Below is a small trained network, with its code and all its weights. Each question gives an input and a target symbol and asks what happens when units are switched off, that is, made to give their printed mean instead of their output.

import numpy as np


def w(rows, s, z=0):
    codes = np.array(rows[::2]) - 128.0
    scale = np.full(codes.shape[1], s)
    scale[-1] = z or s
    return codes * scale


def norm(h):
    return h / np.sqrt((h * h).mean(-1, keepdims=True) + 1e-5)


def f(y):
    return y / 2 * (1 + np.tanh(0.7978845608 * (y + 0.044715 * y**3)))


def softmax(a):
    e = np.exp(a - a.max(-1, keepdims=True))
    return e / e.sum(-1, keepdims=True)


def log_softmax(a):
    a = a - a.max(-1, keepdims=True)
    return a - np.log(np.exp(a).sum(-1, keepdims=True))


def net(x, mask):
    ids = ['Γαβεθμ'.index(c) for c in x.split()]
    T = len(ids)
    res = E[ids] + P[:T]
    u = 0
    for l in range(3):
        r = norm(res)
        for j in range(3):
            rows = slice(2 * j, 2 * j + 2)
            q, k, v = (r @ M[l][rows].T for M in (Q, K, V))
            z = softmax(np.where(np.tri(T) > 0, q @ k.T / 2**0.5, -1e9)) @ v
            o = O[l][rows]
            res = res + np.where(mask[u + j], z, o[:, -1]) @ o[:, :-1]
        u += 3
        y = f(norm(res) @ A[l][:, :-1].T + A[l][:, -1])
        res = res + np.where(mask[u : u + 4], y, B[l][:, -1]) @ B[l][:, :-1]
        u += 4
    return log_softmax(norm(res)[-1] @ U[:, :-1].T + U[:, -1])


Q, K, V, O, A, B = {}, {}, {}, {}, {}, {}
E = w([
[144,148,88,214,129,168,147,124,163,162,64,57],'Γ',
[125,132,150,162,148,195,219,69,37,127,126,195],'α',
[107,136,161,74,145,94,78,122,54,128,198,153],'β',
[195,115,107,105,121,185,111,172,161,45,181,128],'ε',
[58,56,114,77,23,151,168,181,131,144,114,80],'θ',
[26,145,81,165,115,168,133,198,87,117,118,253],'μ',
],0.018)
P = w([
[108,145,215,218,75,89,173,98,183,62,154,129],'0',
[201,1,133,187,228,77,169,133,99,188,70,113],'1',
[102,182,225,236,63,228,107,176,110,152,206,156],'2',
[26,121,125,175,144,110,106,123,140,151,183,84],'3',
[129,30,88,134,182,93,101,64,100,134,119,159],'4',
[108,179,173,179,62,247,39,155,128,183,190,132],'5',
[46,185,90,111,173,82,88,126,169,181,185,84],'6',
[151,85,47,118,147,69,106,85,127,128,116,136],'7',
[120,137,153,179,45,185,54,144,118,178,220,98],'8',
[71,188,77,99,137,79,96,138,118,216,173,52],'9',
[155,114,65,121,198,72,53,99,79,66,153,138],'10',
],0.01)
Q[0] = w([
[133,88,94,169,91,177,90,195,136,117,132,118],'0.h1',
[186,128,174,151,93,179,52,157,118,178,166,103],'0.h1',
[97,147,96,117,164,123,134,168,112,143,150,108],'0.h2',
[93,150,172,164,113,254,68,227,141,201,223,81],'0.h2',
[75,84,75,84,149,78,114,131,107,151,67,119],'0.h3',
[23,93,58,101,152,121,136,191,109,123,167,119],'0.h3',
],0.0076)
K[0] = w([
[145,119,43,116,75,144,127,153,147,127,109,129],'0.h1',
[147,117,87,69,124,129,106,104,170,108,135,97],'0.h1',
[149,102,121,111,59,98,149,162,102,160,139,101],'0.h2',
[101,161,1,88,107,76,111,120,164,155,145,150],'0.h2',
[74,111,119,99,112,94,134,136,96,116,106,109],'0.h3',
[46,70,86,36,95,99,129,135,121,96,100,141],'0.h3',
],0.0095)
V[0] = w([
[95,183,166,195,174,73,181,77,24,86,132,175],'0.h1',
[156,184,71,86,142,111,27,153,76,177,189,149],'0.h1',
[148,163,54,213,147,112,45,149,142,109,148,187],'0.h2',
[82,148,2,124,76,123,131,195,122,116,86,190],'0.h2',
[28,91,91,68,73,49,169,197,77,122,100,147],'0.h3',
[171,88,129,138,140,111,175,224,122,78,250,182],'0.h3',
],0.006)
O[0] = w([
[206,142,72,115,125,152,135,124,73,224,189,118,38],'0.h1',
[176,146,81,76,85,86,140,164,93,43,191,76,69],'0.h1',
[156,184,132,162,220,85,153,242,113,84,205,162,69],'0.h2',
[18,95,98,197,123,170,185,188,180,186,129,214,185],'0.h2',
[248,218,134,141,185,103,160,136,145,144,134,126,255],'0.h3',
[82,152,148,254,122,167,128,84,205,167,42,95,172],'0.h3',
],0.007,0.0086)
A[0] = w([
[85,127,139,93,2,113,123,91,124,172,165,111,176],'0.n1',
[207,65,140,83,170,90,154,128,134,106,125,221,131],'0.n2',
[92,58,72,125,183,104,128,168,108,130,56,152,114],'0.n3',
[106,79,59,94,110,54,153,82,144,143,121,149,4],'0.n4',
],0.0084,0.0033)
B[0] = w([
[140,134,228,115,120,203,153,82,124,135,109,149,254],'0.n1',
[180,82,168,189,189,131,142,122,187,255,3,68,147],'0.n2',
[208,161,134,124,72,77,119,68,192,104,176,127,187],'0.n3',
[127,35,57,147,3,78,84,194,64,78,127,122,143],'0.n4',
],0.0098,0.0062)
Q[1] = w([
[85,104,156,206,107,150,139,164,103,108,75,147],'1.h1',
[89,148,137,149,68,95,145,144,94,129,177,128],'1.h1',
[108,159,82,110,177,91,85,115,100,91,213,70],'1.h2',
[119,163,146,130,1,139,47,156,153,127,217,139],'1.h2',
[126,111,154,78,86,84,84,131,134,96,175,39],'1.h3',
[73,121,176,145,150,176,128,122,82,106,100,45],'1.h3',
],0.0092)
K[1] = w([
[101,164,2,104,119,110,173,205,103,126,89,145],'1.h1',
[100,137,118,106,118,105,205,153,61,175,91,126],'1.h1',
[169,198,105,142,226,124,48,48,105,109,139,135],'1.h2',
[118,179,82,57,63,70,76,214,138,62,116,52],'1.h2',
[132,144,176,73,114,153,99,104,183,161,85,81],'1.h3',
[175,115,110,64,155,118,111,69,124,58,159,57],'1.h3',
],0.0081)
V[1] = w([
[187,134,30,110,128,102,70,178,78,47,3,129],'1.h1',
[108,52,171,142,59,73,148,251,135,155,111,114],'1.h1',
[105,62,195,162,132,113,209,208,87,194,197,104],'1.h2',
[148,51,109,179,174,186,128,105,140,110,111,212],'1.h2',
[90,143,174,87,161,31,187,128,111,119,116,186],'1.h3',
[184,120,49,160,87,87,98,65,53,89,79,198],'1.h3',
],0.0059)
O[1] = w([
[88,122,98,145,159,205,156,218,138,220,81,92,3],'1.h1',
[83,163,186,74,134,176,165,73,175,90,122,142,168],'1.h1',
[183,104,103,78,171,214,82,46,136,220,104,92,176],'1.h2',
[165,141,26,154,130,146,165,158,56,125,49,25,163],'1.h2',
[41,121,84,116,129,88,105,204,157,151,152,27,73],'1.h3',
[114,145,134,198,163,143,255,64,125,224,131,35,64],'1.h3',
],0.0066)
A[1] = w([
[85,153,62,115,140,188,141,219,124,205,156,221,37],'1.n1',
[179,94,67,146,159,88,93,97,145,136,30,103,117],'1.n2',
[194,102,106,138,217,95,128,134,143,179,1,101,250],'1.n3',
[236,125,29,123,182,105,84,140,152,52,189,162,104],'1.n4',
],0.0075,0.0024)
B[1] = w([
[107,171,94,170,101,155,15,128,21,185,98,207,157],'1.n1',
[99,117,85,158,181,84,140,135,139,221,182,40,239],'1.n2',
[183,184,85,227,151,58,117,60,184,159,167,58,254],'1.n3',
[200,2,141,89,51,119,123,114,81,153,125,163,223],'1.n4',
],0.01,0.0049)
Q[2] = w([
[168,173,108,130,81,166,202,78,155,75,120,199],'2.h1',
[107,155,105,175,62,179,145,194,56,45,79,189],'2.h1',
[84,101,95,97,149,81,203,131,121,182,85,102],'2.h2',
[135,126,99,98,254,154,214,141,52,135,72,168],'2.h2',
[242,144,161,121,121,182,116,26,193,109,165,141],'2.h3',
[96,154,129,208,71,164,71,111,99,85,205,165],'2.h3',
],0.0087)
K[2] = w([
[110,197,248,95,72,186,169,106,205,84,129,233],'2.h1',
[54,254,163,170,170,211,103,163,117,144,51,215],'2.h1',
[147,86,137,155,88,207,168,119,125,116,122,124],'2.h2',
[161,171,64,160,233,168,172,78,9,148,89,144],'2.h2',
[98,103,175,55,71,120,162,84,221,126,144,78],'2.h3',
[111,145,38,51,123,76,101,157,137,104,166,132],'2.h3',
],0.0084)
V[2] = w([
[132,78,48,47,205,74,140,128,140,107,131,118],'2.h1',
[48,187,133,99,180,223,130,121,94,94,61,132],'2.h1',
[111,119,112,112,163,65,149,60,107,141,118,96],'2.h2',
[122,135,77,103,141,175,199,118,61,80,91,136],'2.h2',
[89,72,138,70,83,168,141,168,72,140,163,40],'2.h3',
[124,254,122,187,100,110,190,105,124,172,82,236],'2.h3',
],0.0078)
O[2] = w([
[39,161,175,189,66,150,143,105,164,164,208,126,10],'2.h1',
[180,78,134,223,125,81,212,163,215,118,166,87,119],'2.h1',
[136,192,104,115,108,89,85,105,136,153,154,94,102],'2.h2',
[173,167,104,175,101,171,37,2,209,147,80,159,90],'2.h2',
[148,87,220,120,118,153,233,111,98,148,49,134,113],'2.h3',
[79,168,57,114,93,211,162,180,144,122,164,184,167],'2.h3',
],0.0085,0.011)
A[2] = w([
[110,231,149,183,253,88,167,141,231,169,142,65,2],'2.n1',
[95,69,97,154,88,180,101,127,111,104,79,110,115],'2.n2',
[106,83,227,98,107,229,208,109,190,133,135,161,8],'2.n3',
[158,87,85,103,77,66,166,112,178,147,119,96,33],'2.n4',
],0.011,0.0058)
B[2] = w([
[2,139,87,106,170,67,175,219,91,74,81,14,172],'2.n1',
[136,159,137,67,110,75,151,128,114,141,181,139,181],'2.n2',
[93,109,151,116,138,220,135,115,140,159,55,79,254],'2.n3',
[153,122,97,179,159,123,116,132,135,58,153,184,164],'2.n4',
],0.016,0.012)
U = w([
[58,218,100,71,207,52,147,161,96,144,66,108,30],'Γ',
[220,239,141,181,106,150,82,46,201,234,188,129,191],'α',
[111,204,203,2,51,81,122,133,21,187,160,163,29],'β',
[190,133,159,166,86,104,134,175,74,37,99,154,4],'ε',
[98,166,212,84,119,210,113,146,155,184,57,146,185],'θ',
[83,240,164,179,65,157,90,235,128,208,148,236,209],'μ',
],0.0054,0.0013)

Each question gives the input, a string of symbols that net reads in full, and the target symbol t.
The units are the heads (2 rows each of Q, K, V and O) and the neurons (one row each of A and B). Each row of codes is followed by its name. A weight is (code - 128) times the scale printed after its matrix; where a second scale follows, it is the last column's (O, A, B and U).
mask holds one flag per unit, layer by layer, with each layer's heads first. A switched-off unit (its flag False) gives its mean, the last column of its rows in O or B, instead of its output. The means were averaged over made-up inputs and are rounded, as every weight is.
A unit's drop is (log p(t) with every unit on - log p(t) with that unit switched off) / (log p(t) with every unit on - log p(t) with every unit switched off).
The circuit of an input: a set's keep is (log p(t) with only the set's units on - log p(t) with every unit switched off) / (log p(t) with every unit on - log p(t) with every unit switched off). Starting from the 12 units with the biggest drops (on a tie, the unit counted first), units are removed one at a time, each time the one whose removal leaves the highest keep (on an exact tie, the one counted first), for as long as the keep stays at least 0.8.
circuit, biggest first: the units of the circuit, biggest drop first
k most important neurons: the k neurons with the biggest drops, biggest first
top k neurons in layer l: the k neurons of layer l with the biggest drops, biggest first
heads that matter: for each layer, one digit per head in row order, 1 if its drop is at least 0.15 and else 0, layers parted by /
input θ θ μ Γ Γ, target α: 3 most important neurons	(0.n3; 1.n4; 0.n2)
input μ β β, target μ: heads that matter	010 / 000 / 000
input ε θ θ β μ θ α, target α: heads that matter	111 / 000 / 010
input β ε ε ε θ, target Γ: circuit, biggest first	(0.n2; 0.h3; 2.n1; 1.n3)
input β θ ε θ ε ε ε θ, target β: circuit, biggest first	(2.h1; 0.h3; 2.n3)
input Γ ε ε θ ε, target β: heads that matter	011 / 000 / 100
input α θ θ ε ε, target α: 2 most important neurons	(1.n4; 1.n3)
input ε β θ θ ε β α, target α: heads that matter	100 / 000 / 010
input θ θ θ μ θ, target ε: 3 most important neurons	(0.n3; 0.n4; 2.n4)
input β ε Γ θ θ, target α: heads that matter	011 / 001 / 100
input θ θ Γ θ θ Γ Γ Γ, target ε: 2 most important neurons	(0.n3; 0.n2)
input ε θ ε β θ θ ε ε, target ε: heads that matter	101 / 010 / 000
input Γ θ θ β θ β ε θ θ θ ε, target α: circuit, biggest first	(0.n2; 1.n3)
input ε ε β θ μ θ, target μ: 2 most important neurons	(1.n1; 0.n1)
input θ ε μ θ θ α ε μ θ, target μ: circuit, biggest first	(0.h2; 1.n1)
input θ Γ θ θ β ε ε β, target α: circuit, biggest first	(0.n2; 1.n3)
input θ Γ θ ε α β, target ε: heads that matter	010 / 000 / 100
input α θ ε Γ, target Γ: circuit, biggest first	(2.n1)
input ε α ε Γ θ, target Γ: circuit, biggest first	(0.h3; 0.n2; 1.n3; 2.n1)
input α θ Γ Γ ε θ θ θ, target ε: most important neuron	(0.n4)
input μ β ε, target μ: heads that matter	011 / 000 / 000
input μ ε Γ θ α, target Γ: 4 most important neurons	(0.n2; 1.n3; 0.n1; 2.n1)
input Γ β Γ, target β: heads that matter	101 / 011 / 000
input θ θ Γ θ μ θ Γ θ μ β, target β: heads that matter	001 / 000 / 000
input θ ε Γ ε ε β θ θ, target β: 4 most important neurons	(0.n4; 0.n2; 0.n3; 2.n3)
input θ ε θ θ α μ θ θ θ θ μ, target α: 2 most important neurons	(0.n3; 1.n4)
input ε θ θ θ α, target Γ: top 2 neurons in layer 0	(0.n1; 0.n2)
input μ μ θ θ θ θ α ε, target Γ: heads that matter	000 / 100 / 000
input ε μ θ β, target β: heads that matter	100 / 000 / 000
